Below is a small trained network, with its code and all its weights. Each question gives an input and a target symbol and asks what happens when units are switched off, that is, made to give their printed mean instead of their output.

import numpy as np


def w(rows, s, z=0):
    codes = np.array(rows[::2]) - 128.0
    scale = np.full(codes.shape[1], s)
    scale[-1] = z or s
    return codes * scale


def f(y):
    return np.maximum(y, 0)


def softmax(a):
    e = np.exp(a - a.max(-1, keepdims=True))
    return e / e.sum(-1, keepdims=True)


def log_softmax(a):
    a = a - a.max(-1, keepdims=True)
    return a - np.log(np.exp(a).sum(-1, keepdims=True))


def net(x, mask):
    ids = ['ΓΞβδεζηθλμπστφψω'.index(c) for c in x.split()]
    T = len(ids)
    res = E[ids] + P[:T]
    q, k, v = (res @ M[0].T for M in (Q, K, V))
    z = softmax(np.where(np.tri(T) > 0, q @ k.T / 3**0.5, -1e9)) @ v
    res = res + np.where(mask[0], z, O[0][:, -1]) @ O[0][:, :-1]
    y = f(res @ A[0][:, :-1].T + A[0][:, -1])
    res = res + np.where(mask[1:13], y, B[0][:, -1]) @ B[0][:, :-1]
    return log_softmax(res[-1] @ U[:, :-1].T + U[:, -1])


Q, K, V, O, A, B = {}, {}, {}, {}, {}, {}
E = w([
[48,99,48,145],'Γ',
[90,237,179,236],'Ξ',
[122,150,173,160],'β',
[31,19,153,133],'δ',
[79,91,164,251],'ε',
[99,108,171,69],'ζ',
[150,49,62,186],'η',
[188,126,41,121],'θ',
[115,101,67,54],'λ',
[55,121,215,171],'μ',
[29,211,202,75],'π',
[178,208,99,41],'σ',
[183,161,119,200],'τ',
[156,109,119,127],'φ',
[137,36,87,106],'ψ',
[137,62,170,175],'ω',
],0.011)
P = w([
[2,180,71,24],'0',
[185,94,181,120],'1',
[69,187,71,121],'2',
[185,93,179,126],'3',
[90,193,70,150],'4',
[184,93,182,127],'5',
[101,198,67,164],'6',
[185,94,181,126],'7',
[113,203,66,180],'8',
[182,93,181,129],'9',
[121,204,67,190],'10',
[183,93,185,125],'11',
],0.0096)
Q[0] = w([
[2,128,126,161],'head 0',
[112,197,175,184],'head 0',
[135,97,76,198],'head 0',
],0.018)
K[0] = w([
[35,115,183,189],'head 0',
[141,179,214,152],'head 0',
[140,107,69,254],'head 0',
],0.015)
V[0] = w([
[3,162,163,248],'head 0',
[247,162,54,10],'head 0',
[148,160,232,2],'head 0',
],0.0041)
O[0] = w([
[8,125,96,106,164],'head 0',
[254,133,177,99,251],'head 0',
[151,205,217,152,176],'head 0',
],0.0061,0.0011)
A[0] = w([
[65,138,98,109,72],'neuron 0',
[152,18,136,68,136],'neuron 1',
[148,143,67,113,253],'neuron 2',
[132,64,247,73,97],'neuron 3',
[194,56,160,105,166],'neuron 4',
[138,161,195,161,144],'neuron 5',
[81,161,138,173,254],'neuron 6',
[132,195,128,70,198],'neuron 7',
[183,79,158,213,124],'neuron 8',
[120,11,214,181,69],'neuron 9',
[74,134,154,142,253],'neuron 10',
[143,166,191,162,119],'neuron 11',
],0.014,0.0058)
B[0] = w([
[168,171,154,153,185],'neuron 0',
[81,147,124,68,179],'neuron 1',
[129,72,126,127,248],'neuron 2',
[98,114,229,106,195],'neuron 3',
[125,181,112,79,222],'neuron 4',
[180,131,141,161,200],'neuron 5',
[133,88,113,96,254],'neuron 6',
[109,84,100,143,249],'neuron 7',
[121,199,69,148,190],'neuron 8',
[55,139,125,252,172],'neuron 9',
[142,85,103,119,234],'neuron 10',
[186,131,140,161,195],'neuron 11',
],0.017,0.0083)
U = w([
[51,44,80,62,215],'Γ',
[241,80,87,201,176],'Ξ',
[158,167,184,205,167],'β',
[36,123,178,138,63],'δ',
[97,149,106,222,6],'ε',
[89,150,230,114,166],'ζ',
[73,207,42,156,26],'η',
[161,208,51,50,37],'θ',
[98,128,174,2,44],'λ',
[113,105,205,209,53],'μ',
[152,61,245,119,3],'π',
[239,161,187,66,108],'σ',
[188,215,75,192,35],'τ',
[118,207,150,126,238],'φ',
[52,180,146,88,118],'ψ',
[83,195,157,188,110],'ω',
],0.0094,0.0055)

Each question gives the input, a string of symbols that net reads in full, and the target symbol t.
The units are the heads (3 rows each of Q, K, V and O) and the neurons (one row each of A and B). Each row of codes is followed by its name. A weight is (code - 128) times the scale printed after its matrix; where a second scale follows, it is the last column's (O, A, B and U).
mask holds one flag per unit, heads first, then neurons. A switched-off unit (its flag False) gives its mean, the last column of its rows in O or B, instead of its output. The means were averaged over made-up inputs and are rounded, as every weight is.
A unit's drop is (log p(t) with every unit on - log p(t) with that unit switched off) / (log p(t) with every unit on - log p(t) with every unit switched off).
The circuit of an input: a set's keep is (log p(t) with only the set's units on - log p(t) with every unit switched off) / (log p(t) with every unit on - log p(t) with every unit switched off). Starting from the 12 units with the biggest drops (on a tie, the unit counted first), units are removed one at a time, each time the one whose removal leaves the highest keep (on an exact tie, the one counted first), for as long as the keep stays at least 0.8.
units of the circuit, in order: the units of the circuit, biggest drop first
unit that matters most: the unit with the biggest drop
top k neurons: the k neurons with the biggest drops, biggest first
drop of u: that unit's drop, to one decimal
input σ β π Ξ θ λ Ξ Ξ ε, target Γ: units of the circuit, in order => head 0; neuron 6
input Ξ τ ε π σ, target Γ: units of the circuit, in order => neuron 7; neuron 2
input θ σ τ η σ σ τ β, target β: unit that matters most => neuron 3
input Ξ Ξ Ξ σ δ Ξ σ σ θ δ, target δ: units of the circuit, in order => neuron 9; neuron 1; neuron 3
input ζ σ Γ ω Γ ω η σ η σ ψ, target Γ: units of the circuit, in order => head 0; neuron 5
input Ξ ζ σ τ σ, target Ξ: units of the circuit, in order => neuron 1; neuron 4
input σ Ξ σ Ξ ζ ε, target ε: top 2 neurons => neuron 9; neuron 8
input ψ λ Ξ σ ψ ψ, target ψ: top 2 neurons => neuron 1; neuron 9
input Ξ θ σ σ π π π η, target η: top 2 neurons => neuron 9; neuron 8
input λ β σ δ, target δ: top 3 neurons => neuron 9; neuron 3; neuron 1
input Γ σ ψ σ π Γ σ φ π, target Ξ: top 2 neurons => neuron 0; neuron 1
input λ σ Γ σ η π π π η Ξ μ, target Γ: top 3 neurons => neuron 6; neuron 10; neuron 11
input σ η σ Ξ ω τ τ ω π β, target β: top 2 neurons => neuron 9; neuron 3
input σ η σ σ φ σ β ε ε σ Ξ, target Γ: unit that matters most => head 0
input Ξ λ π, target Γ: top 3 neurons => neuron 6; neuron 10; neuron 7
input η λ π σ π λ η σ β, target Γ: drop of head 0 => 1.6
input Ξ ζ β, target Γ: drop of head 0 => 0.5
input ω σ π Ξ θ, target Γ: drop of neuron 2 => 0.4
